Here is a tiny trained network, its code and every weight. The questions are about switching its units off for an input and a class, where a switched-off unit gives its printed mean instead of its output.

import numpy as np


def w(rows, s, z=0):
    codes = np.array(rows[::2]) - 128.0
    scale = np.full(codes.shape[1], s)
    scale[-1] = z or s
    return codes * scale


def norm(h):
    return h / np.sqrt((h * h).mean(-1, keepdims=True) + 1e-5)


def f(y):
    return y / 2 * (1 + np.tanh(0.7978845608 * (y + 0.044715 * y**3)))


def log_softmax(a):
    a = a - a.max(-1, keepdims=True)
    return a - np.log(np.exp(a).sum(-1, keepdims=True))


def net(x, mask):
    res = np.array(x, float).reshape(1, 5) / 4 @ E
    u = 0
    for l in range(2):
        y = f(norm(res) @ A[l][:, :-1].T + A[l][:, -1])
        res = res + np.where(mask[u : u + 10], y, B[l][:, -1]) @ B[l][:, :-1]
        u += 10
    return log_softmax(norm(res)[-1] @ U[:, :-1].T + U[:, -1])


A, B = {}, {}
E = w([
[151,60,103,199,101,72],'x0',
[123,215,211,186,108,96],'x1',
[168,83,177,105,105,88],'x2',
[107,111,60,96,2,169],'x3',
[130,177,193,161,97,254],'x4',
],0.0065)
A[0] = w([
[103,155,226,212,182,182,37],'L0N0',
[124,166,189,48,72,174,33],'L0N1',
[93,191,38,93,198,82,24],'L0N2',
[146,208,169,58,53,187,20],'L0N3',
[139,102,59,104,103,163,7],'L0N4',
[133,70,51,141,80,254,3],'L0N5',
[63,104,129,218,64,54,15],'L0N6',
[23,101,87,103,181,81,26],'L0N7',
[132,106,95,96,188,93,47],'L0N8',
[165,20,146,88,168,55,12],'L0N9',
],0.0081,0.0054)
B[0] = w([
[247,127,220,127,189,195,251],'L0N0',
[27,209,169,81,76,108,183],'L0N1',
[139,169,25,85,182,167,178],'L0N2',
[27,199,151,11,69,65,220],'L0N3',
[151,152,154,164,158,167,141],'L0N4',
[63,9,123,231,112,223,243],'L0N5',
[175,179,46,250,62,49,156],'L0N6',
[161,163,109,84,219,154,159],'L0N7',
[173,70,94,52,175,110,160],'L0N8',
[44,30,254,117,96,8,240],'L0N9',
],0.0081,0.0026)
A[1] = w([
[78,47,84,160,93,254,9],'L1N0',
[58,103,132,110,84,220,100],'L1N1',
[101,74,134,118,152,58,57],'L1N2',
[217,174,226,133,152,185,3],'L1N3',
[63,129,180,107,175,226,37],'L1N4',
[69,143,29,157,78,183,40],'L1N5',
[97,75,160,177,92,212,79],'L1N6',
[139,38,156,110,153,38,16],'L1N7',
[148,126,45,103,200,142,2],'L1N8',
[202,186,63,228,55,67,21],'L1N9',
],0.0095,0.0064)
B[1] = w([
[87,10,19,239,195,187,250],'L1N0',
[51,89,110,137,107,138,252],'L1N1',
[210,81,188,94,82,157,191],'L1N2',
[201,194,251,217,211,228,239],'L1N3',
[190,128,139,181,72,69,194],'L1N4',
[179,104,201,166,166,139,211],'L1N5',
[115,113,89,112,206,156,216],'L1N6',
[178,36,190,89,52,80,240],'L1N7',
[184,219,57,62,168,130,150],'L1N8',
[141,236,5,230,40,66,185],'L1N9',
],0.011,0.0035)
U = w([
[55,19,27,220,142,231,12],'0',
[202,195,25,21,234,149,166],'1',
[216,5,198,28,78,18,38],'2',
[8,230,183,30,22,159,25],'3',
[211,223,244,190,193,220,249],'4',
[202,222,27,238,24,21,114],'5',
],0.017,0.0021)

Each question gives the input, the list of numbers given to net, and the class t.
The units are the neurons (one row each of A and B). Each row of codes is followed by its name. A weight is (code - 128) times the scale printed after its matrix; where a second scale follows, it is the last column's (A, B and U).
mask holds one flag per neuron, layer by layer. A switched-off neuron (its flag False) gives its mean, the last column of its row in B, instead of its output. The means were averaged over made-up inputs and are rounded, as every weight is.
A unit's drop is (log p(t) with every unit on - log p(t) with that unit switched off) / (log p(t) with every unit on - log p(t) with every unit switched off).
The circuit of an input: a set's keep is (log p(t) with only the set's units on - log p(t) with every unit switched off) / (log p(t) with every unit on - log p(t) with every unit switched off). Starting from the 12 units with the biggest drops (on a tie, the unit counted first), units are removed one at a time, each time the one whose removal leaves the highest keep (on an exact tie, the one counted first), for as long as the keep stays at least 0.8.
circuit, biggest first: the units of the circuit, biggest drop first
top k neurons: the k neurons with the biggest drops, biggest first
drop when u is switched off: that unit's drop, to one decimal
input [-8,-7,8,4,-2], class 0: circuit, biggest first -> (L1N7)
input [-5,-5,-2,-2,1], class 1: circuit, biggest first -> (L1N8, L0N9)
input [-2,1,2,6,-5], class 5: top 3 neurons -> (L0N9, L0N5, L0N3)
input [2,7,7,-2,-2], class 5: circuit, biggest first -> (L0N6, L1N9)
input [5,6,-7,7,2], class 5: top 2 neurons -> (L0N6, L1N9)
input [-2,2,0,1,5], class 3: top 2 neurons -> (L0N3, L0N1)
input [0,-3,6,-8,2], class 2: top 2 neurons -> (L0N9, L1N7)
input [-4,-3,3,2,5], class 3: top 2 neurons -> (L0N3, L0N1)
input [-8,-3,-7,4,8], class 0: top 2 neurons -> (L0N5, L1N0)
input [-1,-2,-1,-7,-3], class 2: drop when L0N9 is switched off -> 0.9
input [6,0,-4,0,-3], class 5: drop when L0N6 is switched off -> 1.0
input [2,-1,-8,-7,-8], class 1: drop when L0N2 is switched off -> 1.2
input [-6,1,-6,1,2], class 3: drop when L0N8 is switched off -> 0.0
input [-4,8,-7,4,5], class 3: circuit, biggest first -> (L0N3)
input [4,7,-5,7,4], class 5: top 2 neurons -> (L0N6, L1N9)
